Here is a tiny trained network, its code and every weight. The questions are about switching its units off for an input and a class, where a switched-off unit gives its printed mean instead of its output.

import numpy as np


def w(rows, s, z=0):
    codes = np.array(rows[::2]) - 128.0
    scale = np.full(codes.shape[1], s)
    scale[-1] = z or s
    return codes * scale


def f(y):
    return y / 2 * (1 + np.tanh(0.7978845608 * (y + 0.044715 * y**3)))


def log_softmax(a):
    a = a - a.max(-1, keepdims=True)
    return a - np.log(np.exp(a).sum(-1, keepdims=True))


def net(x, mask):
    res = np.array(x, float).reshape(1, 5) / 4 @ E
    y = f(res @ A[0][:, :-1].T + A[0][:, -1])
    res = res + np.where(mask, y, B[0][:, -1]) @ B[0][:, :-1]
    return log_softmax(res[-1] @ U[:, :-1].T + U[:, -1])


A, B = {}, {}
E = w([
[112,77,127,201,153,128,129,125,126,105,174],'x0',
[209,47,113,38,172,75,71,157,163,123,211],'x1',
[101,91,93,111,131,157,158,121,183,123,139],'x2',
[172,33,1,145,72,90,144,126,97,46,67],'x3',
[25,155,85,82,148,68,218,224,37,137,166],'x4',
],0.0092)
A[0] = w([
[160,98,46,124,100,130,116,136,84,66,97,114],'n0',
[134,156,139,164,58,167,164,48,58,135,136,34],'n1',
[39,136,110,100,114,91,136,162,110,159,200,180],'n2',
[119,132,166,180,72,205,178,126,78,131,96,7],'n3',
[58,161,135,75,163,151,128,94,186,184,137,119],'n4',
[176,107,12,136,66,56,143,106,79,18,77,71],'n5',
[112,148,189,140,189,187,123,141,156,182,175,42],'n6',
[101,120,137,151,109,138,115,82,68,167,99,52],'n7',
[98,207,196,127,194,152,94,150,137,167,162,65],'n8',
[117,130,160,119,116,161,92,110,111,178,168,34],'n9',
[64,142,176,171,93,153,185,100,116,117,46,22],'n10',
[56,156,89,118,141,85,185,254,69,107,161,164],'n11',
[124,167,145,100,86,122,160,212,114,80,159,131],'n12',
[74,175,187,73,203,163,146,161,109,158,194,116],'n13',
[182,104,50,106,130,60,116,123,102,42,129,74],'n14',
[186,104,149,91,131,32,93,115,145,127,203,32],'n15',
[179,121,147,118,102,180,85,27,143,117,106,133],'n16',
[216,155,143,170,80,184,29,92,220,122,129,160],'n17',
[181,135,114,155,118,193,83,56,169,170,148,199],'n18',
[144,108,187,50,177,98,96,116,150,180,240,91],'n19',
[94,100,155,128,173,162,82,126,85,226,149,68],'n20',
[76,177,227,99,208,176,125,141,156,167,205,63],'n21',
[91,121,44,130,109,81,119,163,93,95,93,167],'n22',
[117,104,76,139,122,109,84,155,128,72,86,67],'n23',
[182,86,105,78,144,55,106,153,136,125,199,46],'n24',
[64,162,89,99,178,66,163,215,93,137,162,158],'n25',
[210,99,124,82,126,35,121,174,186,84,198,56],'n26',
[174,100,110,39,196,89,61,168,143,125,174,85],'n27',
[90,92,114,91,139,49,158,207,101,155,154,95],'n28',
[221,38,204,164,116,219,52,66,162,101,99,166],'n29',
[92,190,103,198,80,138,149,91,118,125,109,25],'n30',
[172,110,120,118,144,101,73,158,100,145,157,65],'n31',
[24,188,143,203,105,149,186,66,151,119,77,7],'n32',
[217,74,141,70,150,168,95,185,120,113,175,42],'n33',
],0.0091,0.0019)
B[0] = w([
[99,154,235,234,63,61,153,41,221,57,210,202],'n0',
[98,127,95,121,127,131,139,164,152,189,127,166],'n1',
[178,111,98,68,209,117,9,186,75,39,214,194],'n2',
[63,115,84,160,99,196,154,166,133,172,56,175],'n3',
[121,110,140,116,105,75,143,108,150,129,115,167],'n4',
[87,97,223,173,73,12,159,2,200,78,187,250],'n5',
[138,174,154,142,83,81,162,28,189,58,178,174],'n6',
[79,127,84,108,131,143,138,136,119,160,96,147],'n7',
[146,122,214,163,105,77,182,77,203,98,157,186],'n8',
[131,101,78,159,134,75,170,100,188,126,131,144],'n9',
[69,127,105,172,131,220,169,152,167,250,99,190],'n10',
[226,92,47,85,172,158,50,230,42,77,109,244],'n11',
[119,100,97,126,178,105,93,150,124,80,123,168],'n12',
[171,107,180,133,72,58,119,80,111,94,190,200],'n13',
[113,160,198,173,82,136,133,30,215,64,128,203],'n14',
[92,127,73,177,121,192,166,177,114,183,88,184],'n15',
[156,73,101,91,221,126,94,165,47,93,193,186],'n16',
[211,37,89,40,186,54,71,212,70,103,125,213],'n17',
[204,50,125,51,195,61,91,213,108,97,168,184],'n18',
[14,169,122,142,46,175,207,76,200,165,33,199],'n19',
[133,180,178,156,138,86,108,85,127,132,162,155],'n20',
[133,170,218,181,103,37,171,31,210,42,215,204],'n21',
[185,106,179,153,148,29,87,111,151,85,163,201],'n22',
[133,146,165,149,77,109,136,50,182,96,159,170],'n23',
[67,173,109,158,127,209,184,183,176,238,89,194],'n24',
[194,28,46,79,221,100,89,161,76,117,133,222],'n25',
[44,141,127,190,116,233,171,186,152,170,122,202],'n26',
[62,138,72,189,103,195,170,169,142,213,94,203],'n27',
[201,93,68,133,166,134,90,192,58,126,115,200],'n28',
[176,39,84,66,150,124,110,211,76,111,188,228],'n29',
[93,205,57,180,86,217,162,204,130,183,45,179],'n30',
[79,128,83,124,115,168,162,135,119,148,78,157],'n31',
[74,223,109,185,109,189,119,203,136,203,107,206],'n32',
[109,150,74,140,117,201,154,125,148,166,67,184],'n33',
],0.0057,0.016)
U = w([
[200,72,75,72,247,70,68,187,63,75,138,157],'0',
[93,134,186,155,72,23,144,33,153,65,149,222],'1',
[21,155,81,165,107,225,154,168,121,211,94,10],'2',
],0.011,0.0014)

Each question gives the input, the list of numbers given to net, and the class t.
The units are the neurons (one row each of A and B). Each row of codes is followed by its name. A weight is (code - 128) times the scale printed after its matrix; where a second scale follows, it is the last column's (A, B and U).
mask holds one flag per neuron, in row order. A switched-off neuron (its flag False) gives its mean, the last column of its row in B, instead of its output. The means were averaged over made-up inputs and are rounded, as every weight is.
A unit's drop is (log p(t) with every unit on - log p(t) with that unit switched off) / (log p(t) with every unit on - log p(t) with every unit switched off).
most important unit: the unit with the biggest drop
top k neurons: the k neurons with the biggest drops, biggest first
drop when u is switched off: that unit's drop, to one decimal
input [8,6,7,7,6], class 1: most important unit	n5
input [-8,8,-5,8,-3], class 1: top 3 neurons	n5; n0; n14
input [0,-8,5,4,-8], class 0: top 3 neurons	n17; n18; n29
input [0,-4,7,-7,-7], class 0: top 2 neurons	n17; n18
input [8,6,3,-8,7], class 1: top 2 neurons	n21; n19
input [-4,7,-8,2,6], class 2: top 2 neurons	n24; n27
input [7,2,-3,-5,4], class 1: top 2 neurons	n21; n19
input [-3,-8,-3,1,8], class 0: top 2 neurons	n11; n25
input [-3,8,-5,-8,-7], class 1: top 2 neurons	n19; n21
input [-1,-2,3,7,-7], class 0: top 3 neurons	n29; n17; n16
input [-8,-3,1,-4,3], class 1: top 2 neurons	n21; n17
input [-6,3,-2,-2,0], class 2: drop when n5 is switched off	0.4
input [-7,6,1,2,5], class 2: drop when n17 is switched off	0.1
input [-2,7,-8,4,-6], class 2: drop when n26 is switched off	0.4
input [-6,8,0,7,-1], class 2: drop when n15 is switched off	0.2
input [3,-4,3,-4,1], class 1: most important unit	n21
